Here is a tiny trained network, its code and every weight. The questions are about switching its units off for an input and a target symbol, where a switched-off unit gives its printed mean instead of its output.

import numpy as np


def w(rows, s, z=0):
    codes = np.array(rows[::2]) - 128.0
    scale = np.full(codes.shape[1], s)
    scale[-1] = z or s
    return codes * scale


def norm(h):
    return h / np.sqrt((h * h).mean(-1, keepdims=True) + 1e-5)


def f(y):
    return np.maximum(y, 0)


def softmax(a):
    e = np.exp(a - a.max(-1, keepdims=True))
    return e / e.sum(-1, keepdims=True)


def log_softmax(a):
    a = a - a.max(-1, keepdims=True)
    return a - np.log(np.exp(a).sum(-1, keepdims=True))


def net(x, mask):
    ids = ['ΔΣαβεζηλπφψ'.index(c) for c in x.split()]
    T = len(ids)
    res = E[ids] + P[:T]
    r = norm(res)
    for j in range(3):
        rows = slice(4 * j, 4 * j + 4)
        q, k, v = (r @ M[0][rows].T for M in (Q, K, V))
        z = softmax(np.where(np.tri(T) > 0, q @ k.T / 4**0.5, -1e9)) @ v
        o = O[0][rows]
        res = res + np.where(mask[j], z, o[:, -1]) @ o[:, :-1]
    y = f(norm(res) @ A[0][:, :-1].T + A[0][:, -1])
    res = res + np.where(mask[3:11], y, B[0][:, -1]) @ B[0][:, :-1]
    return log_softmax(norm(res)[-1] @ U[:, :-1].T + U[:, -1])


Q, K, V, O, A, B = {}, {}, {}, {}, {}, {}
E = w([
[187,253,181,107],'Δ',
[131,157,64,132],'Σ',
[152,100,114,155],'α',
[78,124,177,95],'β',
[128,149,131,153],'ε',
[85,128,123,108],'ζ',
[95,83,196,132],'η',
[155,125,120,83],'λ',
[40,43,123,126],'π',
[157,95,109,158],'φ',
[163,110,181,118],'ψ',
],0.018)
P = w([
[185,253,165,99],'0',
[149,206,145,115],'1',
[137,179,131,122],'2',
[120,157,122,123],'3',
[112,140,116,126],'4',
[98,125,117,128],'5',
[98,113,113,131],'6',
[93,94,102,131],'7',
[82,80,100,131],'8',
[78,64,88,137],'9',
[72,47,91,140],'10',
[71,54,101,138],'11',
],0.0054)
Q[0] = w([
[158,88,188,150],'head 1',
[195,229,125,149],'head 1',
[183,56,21,241],'head 1',
[233,184,146,186],'head 1',
[133,106,201,121],'head 2',
[174,42,104,131],'head 2',
[60,120,76,132],'head 2',
[178,161,29,126],'head 2',
[102,219,158,109],'head 3',
[121,124,216,132],'head 3',
[189,231,144,104],'head 3',
[251,84,153,199],'head 3',
],0.012)
K[0] = w([
[133,128,136,184],'head 1',
[163,249,140,145],'head 1',
[77,143,57,213],'head 1',
[150,211,120,189],'head 1',
[145,68,199,144],'head 2',
[130,58,93,101],'head 2',
[58,137,70,166],'head 2',
[112,163,95,90],'head 2',
[121,199,125,168],'head 3',
[121,134,161,175],'head 3',
[147,229,139,123],'head 3',
[174,70,178,86],'head 3',
],0.014)
V[0] = w([
[57,103,163,189],'head 1',
[106,89,184,172],'head 1',
[153,76,98,81],'head 1',
[186,73,214,123],'head 1',
[73,164,75,152],'head 2',
[121,44,148,127],'head 2',
[120,165,176,144],'head 2',
[120,132,119,253],'head 2',
[65,121,121,197],'head 3',
[87,115,62,118],'head 3',
[133,130,163,123],'head 3',
[192,132,57,131],'head 3',
],0.0075)
O[0] = w([
[137,237,182,123,239],'head 1',
[79,156,230,112,230],'head 1',
[187,40,155,34,127],'head 1',
[117,3,230,137,204],'head 1',
[32,144,108,145,73],'head 2',
[118,88,122,87,200],'head 2',
[143,92,196,156,152],'head 2',
[104,194,128,161,97],'head 2',
[198,139,142,198,165],'head 3',
[231,191,110,125,108],'head 3',
[102,92,105,150,157],'head 3',
[77,171,194,66,5],'head 3',
],0.0046,0.0019)
A[0] = w([
[35,175,206,5,84],'neuron 1',
[46,125,74,174,171],'neuron 2',
[129,255,145,188,152],'neuron 3',
[177,150,55,131,2],'neuron 4',
[161,171,25,44,219],'neuron 5',
[46,73,88,119,55],'neuron 6',
[139,73,63,106,145],'neuron 7',
[46,71,174,163,89],'neuron 8',
],0.0092,0.006)
B[0] = w([
[232,169,40,156,236],'neuron 1',
[109,88,79,138,228],'neuron 2',
[82,73,141,171,232],'neuron 3',
[112,192,2,122,142],'neuron 4',
[122,142,222,88,252],'neuron 5',
[160,126,110,74,166],'neuron 6',
[159,226,120,99,207],'neuron 7',
[124,89,126,90,253],'neuron 8',
],0.0086,0.0049)
U = w([
[130,206,203,172,96],'Δ',
[75,208,80,89,252],'Σ',
[122,39,198,126,189],'α',
[138,114,95,139,96],'β',
[53,106,102,217,115],'ε',
[45,143,155,94,77],'ζ',
[161,93,66,177,57],'η',
[147,168,146,6,84],'λ',
[178,158,107,151,100],'π',
[169,139,144,119,15],'φ',
[86,54,47,54,80],'ψ',
],0.017,0.0034)

Each question gives the input, a string of symbols that net reads in full, and the target symbol t.
The units are the heads (4 rows each of Q, K, V and O) and the neurons (one row each of A and B). Each row of codes is followed by its name. A weight is (code - 128) times the scale printed after its matrix; where a second scale follows, it is the last column's (O, A, B and U).
mask holds one flag per unit, heads first, then neurons. A switched-off unit (its flag False) gives its mean, the last column of its rows in O or B, instead of its output. The means were averaged over made-up inputs and are rounded, as every weight is.
A unit's drop is (log p(t) with every unit on - log p(t) with that unit switched off) / (log p(t) with every unit on - log p(t) with every unit switched off).
The circuit of an input: a set's keep is (log p(t) with only the set's units on - log p(t) with every unit switched off) / (log p(t) with every unit on - log p(t) with every unit switched off). Starting from all 11 units, units are removed one at a time, each time the one whose removal leaves the highest keep (on an exact tie, the one counted first), for as long as the keep stays at least 0.8.
units of the circuit, in order: the units of the circuit, biggest drop first
most important unit: the unit with the biggest drop
top k neurons: the k neurons with the biggest drops, biggest first
which heads matter: for each layer, one digit per head in row order, 1 if its drop is at least 0.15 and else 0, layers parted by /
input η α ψ α, target ψ: which heads matter -> 001
input ζ α φ Δ α α, target α: units of the circuit, in order -> neuron 1
input η α λ α φ φ, target λ: which heads matter -> 101
input λ ψ β, target α: which heads matter -> 110
input η ψ ψ π ε π Σ Δ η φ λ α, target λ: top 2 neurons -> neuron 7; neuron 1
input β λ π π ψ λ α φ, target λ: which heads matter -> 111
input ψ η β λ ζ ε η λ β, target ψ: units of the circuit, in order -> head 1; neuron 1
input Σ π η η λ ζ α, target π: units of the circuit, in order -> neuron 7; neuron 3
input α α Σ Σ α α, target Σ: top 2 neurons -> neuron 4; neuron 5
input ψ φ Σ ψ Δ φ η π φ, target π: units of the circuit, in order -> neuron 7; neuron 3
input ε η Σ φ, target Σ: which heads matter -> 100
input η π Δ ε φ, target ε: which heads matter -> 100
input Δ Δ ψ ψ π π ζ Σ ζ ζ, target Σ: top 2 neurons -> neuron 1; neuron 5
input η η η ε ζ, target ε: most important unit -> head 2
input ψ β η ζ α Σ φ η η β, target λ: which heads matter -> 100
input β π α λ φ φ Σ φ, target Σ: top 2 neurons -> neuron 4; neuron 7
input φ Δ α ζ, target ζ: which heads matter -> 101
input ζ Δ α η ε π Δ ζ α η Σ, target Σ: which heads matter -> 000
input α π Σ φ φ π ζ η η ζ, target η: which heads matter -> 101
input Δ η Σ ε λ α Σ ζ ζ ε Σ Σ, target Σ: which heads matter -> 100
input Σ λ Δ ζ, target λ: most important unit -> head 1
input α α ζ, target ζ: top 4 neurons -> neuron 5; neuron 3; neuron 1; neuron 7
input ε α ζ, target ε: units of the circuit, in order -> head 2; neuron 3; neuron 7
